Here is a tiny trained network, its code and every weight. The questions are about switching its units off for an input and a target symbol, where a switched-off unit gives its printed mean instead of its output.

import numpy as np


def w(rows, s, z=0):
    codes = np.array(rows[::2]) - 128.0
    scale = np.full(codes.shape[1], s)
    scale[-1] = z or s
    return codes * scale


def norm(h):
    return h / np.sqrt((h * h).mean(-1, keepdims=True) + 1e-5)


def f(y):
    return np.maximum(y, 0)


def softmax(a):
    e = np.exp(a - a.max(-1, keepdims=True))
    return e / e.sum(-1, keepdims=True)


def log_softmax(a):
    a = a - a.max(-1, keepdims=True)
    return a - np.log(np.exp(a).sum(-1, keepdims=True))


def net(x, mask):
    ids = ['ΣΨαβδεζηθλπφω'.index(c) for c in x.split()]
    T = len(ids)
    res = E[ids] + P[:T]
    u = 0
    for l in range(2):
        r = norm(res)
        for j in range(3):
            rows = slice(2 * j, 2 * j + 2)
            q, k, v = (r @ M[l][rows].T for M in (Q, K, V))
            z = softmax(np.where(np.tri(T) > 0, q @ k.T / 2**0.5, -1e9)) @ v
            o = O[l][rows]
            res = res + np.where(mask[u + j], z, o[:, -1]) @ o[:, :-1]
        u += 3
        y = f(norm(res) @ A[l][:, :-1].T + A[l][:, -1])
        res = res + np.where(mask[u : u + 4], y, B[l][:, -1]) @ B[l][:, :-1]
        u += 4
    return log_softmax(norm(res)[-1] @ U[:, :-1].T + U[:, -1])


Q, K, V, O, A, B = {}, {}, {}, {}, {}, {}
E = w([
[163,209,124,143,100,184,133,78,144,113,153,76],'Σ',
[77,154,70,117,109,148,161,153,119,196,135,171],'Ψ',
[165,144,181,120,141,178,159,145,34,195,91,133],'α',
[162,126,93,103,85,176,117,208,136,87,52,167],'β',
[152,132,90,107,87,174,162,135,220,93,111,169],'δ',
[60,137,111,134,178,136,69,122,162,113,39,137],'ε',
[118,90,169,139,116,153,168,95,132,113,125,112],'ζ',
[129,203,121,112,134,81,59,124,145,160,109,135],'η',
[170,82,99,93,91,135,151,163,122,92,116,26],'θ',
[81,132,100,125,165,135,107,133,101,168,155,56],'λ',
[75,203,139,108,96,157,6,167,99,134,111,119],'π',
[86,102,169,183,43,48,196,144,114,99,138,136],'φ',
[170,107,150,156,128,147,104,131,144,117,100,219],'ω',
],0.021)
P = w([
[143,123,143,175,75,124,76,148,169,149,104,29],'0',
[61,142,189,109,169,124,152,171,119,100,144,153],'1',
[93,42,111,44,92,98,37,155,136,120,131,153],'2',
[183,195,135,131,99,106,183,132,149,206,16,48],'3',
[164,62,19,226,215,81,126,147,2,92,144,145],'4',
[125,52,99,35,95,119,78,109,104,124,96,182],'5',
],0.019)
Q[0] = w([
[83,177,192,26,103,91,174,177,172,118,128,119],'0.h1',
[130,64,136,121,109,116,115,70,181,146,113,171],'0.h1',
[132,107,117,110,152,159,137,62,90,81,230,139],'0.h2',
[24,155,189,26,128,145,94,74,103,136,102,123],'0.h2',
[98,134,74,162,167,133,202,108,132,11,187,174],'0.h3',
[145,109,47,160,133,123,90,72,57,108,113,137],'0.h3',
],0.011)
K[0] = w([
[187,136,93,102,73,38,150,110,167,187,94,125],'0.h1',
[111,65,102,143,60,95,97,149,163,114,165,191],'0.h1',
[111,98,161,138,125,174,105,140,121,90,195,156],'0.h2',
[87,115,74,116,57,125,97,3,96,168,76,136],'0.h2',
[101,113,189,191,129,165,122,194,196,111,222,116],'0.h3',
[83,161,140,49,170,124,134,112,87,61,148,168],'0.h3',
],0.011)
V[0] = w([
[107,52,95,161,204,98,123,121,163,116,126,72],'0.h1',
[215,130,91,120,87,61,191,120,88,171,104,157],'0.h1',
[88,207,229,154,197,151,133,128,138,107,145,122],'0.h2',
[125,55,169,198,148,94,84,105,166,196,131,238],'0.h2',
[108,100,176,83,107,255,173,111,213,158,111,167],'0.h3',
[175,195,112,61,211,98,109,121,243,128,130,121],'0.h3',
],0.0083)
O[0] = w([
[174,157,119,92,122,54,207,136,182,192,125,188,97],'0.h1',
[129,67,100,163,47,121,65,212,145,46,208,67,23],'0.h1',
[41,119,172,95,145,177,15,130,141,154,53,44,32],'0.h2',
[138,169,88,93,43,100,173,112,1,29,134,38,2],'0.h2',
[21,144,182,159,43,73,125,83,51,224,110,233,207],'0.h3',
[138,224,87,187,112,18,95,141,178,92,109,122,77],'0.h3',
],0.0079,0.0035)
A[0] = w([
[214,184,106,132,89,103,147,139,116,239,163,16,2],'0.n1',
[63,126,93,11,213,74,106,98,89,63,127,196,69],'0.n2',
[166,137,74,114,154,90,63,1,160,198,241,106,56],'0.n3',
[107,98,182,148,219,161,144,198,95,89,141,61,49],'0.n4',
],0.0085,0.0039)
B[0] = w([
[76,112,206,253,94,171,114,115,123,140,165,137,183],'0.n1',
[177,107,165,174,79,203,153,145,63,69,164,67,253],'0.n2',
[184,70,100,93,150,123,200,220,166,152,179,225,158],'0.n3',
[126,168,67,190,161,115,145,137,146,75,124,192,167],'0.n4',
],0.013,0.0067)
Q[1] = w([
[149,20,99,90,193,65,47,25,103,104,192,111],'1.h1',
[126,120,178,110,111,153,176,158,170,35,224,174],'1.h1',
[105,200,191,230,102,57,161,181,143,62,139,87],'1.h2',
[203,148,180,74,57,139,77,154,138,150,145,63],'1.h2',
[131,140,243,64,82,141,202,98,196,30,134,191],'1.h3',
[160,64,43,89,143,72,110,2,88,108,158,186],'1.h3',
],0.0092)
K[1] = w([
[75,72,142,34,188,107,122,93,118,28,155,180],'1.h1',
[104,47,179,133,99,100,121,156,205,133,164,93],'1.h1',
[127,131,140,219,67,65,143,152,158,174,88,94],'1.h2',
[234,151,152,82,100,200,94,140,116,165,155,101],'1.h2',
[225,75,50,137,71,106,63,4,151,141,102,123],'1.h3',
[129,122,103,47,176,112,127,88,86,91,209,204],'1.h3',
],0.011)
V[1] = w([
[136,137,117,138,194,170,142,146,77,147,29,150],'1.h1',
[158,202,170,91,112,251,141,121,222,152,193,136],'1.h1',
[172,166,34,148,104,198,54,118,145,182,123,153],'1.h2',
[104,178,127,79,167,135,54,154,62,73,171,177],'1.h2',
[160,130,236,21,52,155,39,101,198,11,105,179],'1.h3',
[24,216,94,46,79,193,131,109,194,161,254,64],'1.h3',
],0.0073)
O[1] = w([
[150,249,180,89,143,117,179,121,175,64,136,164,186],'1.h1',
[146,167,88,181,167,131,37,79,54,112,74,83,228],'1.h1',
[67,115,103,196,96,16,167,120,126,80,134,173,193],'1.h2',
[119,151,199,106,149,149,18,96,174,18,141,97,4],'1.h2',
[122,127,139,255,44,230,149,156,165,176,108,89,131],'1.h3',
[29,174,4,125,133,192,200,20,142,160,88,218,12],'1.h3',
],0.0096,0.0032)
A[1] = w([
[148,80,123,97,35,116,75,18,148,160,172,43,56],'1.n1',
[133,89,120,97,38,135,143,183,126,127,125,47,9],'1.n2',
[195,100,112,73,6,116,98,90,147,114,119,176,98],'1.n3',
[208,125,100,162,46,76,123,64,226,214,103,66,4],'1.n4',
],0.012,0.0039)
B[1] = w([
[208,226,225,75,171,67,133,122,185,122,238,187,186],'1.n1',
[65,160,51,166,166,97,147,38,109,143,67,85,254],'1.n2',
[158,126,146,173,218,136,67,137,93,146,76,210,245],'1.n3',
[126,158,140,2,163,185,123,126,104,49,185,151,243],'1.n4',
],0.014,0.0065)
U = w([
[132,186,114,227,156,254,193,52,169,92,178,150,31],'Σ',
[66,106,123,168,46,62,136,88,163,168,148,172,242],'Ψ',
[156,114,218,247,96,157,130,170,149,139,201,114,64],'α',
[174,200,31,200,139,70,144,183,147,85,125,116,60],'β',
[79,145,60,82,111,120,155,81,54,47,173,215,40],'δ',
[130,166,104,41,203,73,143,61,166,131,57,92,166],'ε',
[105,95,191,52,110,202,129,91,89,205,105,100,146],'ζ',
[68,112,155,100,121,87,66,114,147,32,231,96,233],'η',
[152,78,85,117,151,211,167,166,115,106,183,75,129],'θ',
[140,129,140,162,198,113,114,174,202,201,169,160,114],'λ',
[57,120,88,114,144,153,40,103,155,192,19,95,182],'π',
[119,121,99,131,71,126,168,47,91,100,119,14,244],'φ',
[211,234,200,181,122,82,241,71,120,118,190,138,2],'ω',
],0.0084,0.0056)

Each question gives the input, a string of symbols that net reads in full, and the target symbol t.
The units are the heads (2 rows each of Q, K, V and O) and the neurons (one row each of A and B). Each row of codes is followed by its name. A weight is (code - 128) times the scale printed after its matrix; where a second scale follows, it is the last column's (O, A, B and U).
mask holds one flag per unit, layer by layer, with each layer's heads first. A switched-off unit (its flag False) gives its mean, the last column of its rows in O or B, instead of its output. The means were averaged over made-up inputs and are rounded, as every weight is.
A unit's drop is (log p(t) with every unit on - log p(t) with that unit switched off) / (log p(t) with every unit on - log p(t) with every unit switched off).
The circuit of an input: a set's keep is (log p(t) with only the set's units on - log p(t) with every unit switched off) / (log p(t) with every unit on - log p(t) with every unit switched off). Starting from the 12 units with the biggest drops (on a tie, the unit counted first), units are removed one at a time, each time the one whose removal leaves the highest keep (on an exact tie, the one counted first), for as long as the keep stays at least 0.8.
units of the circuit, in order: the units of the circuit, biggest drop first
top k neurons in layer l: the k neurons of layer l with the biggest drops, biggest first
which heads matter: for each layer, one digit per head in row order, 1 if its drop is at least 0.15 and else 0, layers parted by /
input ζ λ α Ψ ω, target ε: units of the circuit, in order -> 1.h3; 0.h1; 0.h2
input θ Ψ π ζ λ, target δ: which heads matter -> 001 / 001
input δ φ π Ψ φ, target θ: which heads matter -> 011 / 010
input η π ω, target α: top neuron in layer 0 -> 0.n1
input ω π θ β, target β: which heads matter -> 111 / 011
input ε ω ω Ψ Σ, target φ: which heads matter -> 010 / 000
input ε Ψ θ β, target β: which heads matter -> 110 / 011
input π φ Σ, target λ: units of the circuit, in order -> 0.n3; 0.h2
input ε δ Σ Ψ, target Ψ: which heads matter -> 100 / 001
input π Σ η Ψ φ, target π: which heads matter -> 010 / 000
input Ψ ζ α Σ, target Σ: units of the circuit, in order -> 0.n1; 1.n4; 0.h2
input Ψ α ω α, target α: which heads matter -> 100 / 000
input ζ ζ β β δ, target ζ: which heads matter -> 011 / 000
input α π λ Ψ π, target Σ: top neuron in layer 0 -> 0.n2
input δ ε π π η, target ω: units of the circuit, in order -> 1.h1; 0.h1
input δ η δ φ π, target β: which heads matter -> 001 / 000
input Σ Σ φ β Σ λ, target θ: units of the circuit, in order -> 0.n3; 0.n2
input φ Ψ θ, target ε: units of the circuit, in order -> 1.n2; 1.n1
input φ θ η δ, target δ: units of the circuit, in order -> 1.n4; 0.h3
input α ζ ζ Σ φ, target ζ: units of the circuit, in order -> 0.h3; 0.h2; 1.h2
input ζ Σ ω λ ω, target π: units of the circuit, in order -> 0.h2
input π ε α θ, target θ: which heads matter -> 110 / 010
input β α π π φ, target η: which heads matter -> 010 / 001
input α φ π φ δ, target θ: which heads matter -> 001 / 000
input Σ ω β ζ π, target φ: top 2 neurons in layer 1 -> 1.n2; 1.n3
input ζ ω η, target β: top 2 neurons in layer 0 -> 0.n3; 0.n2
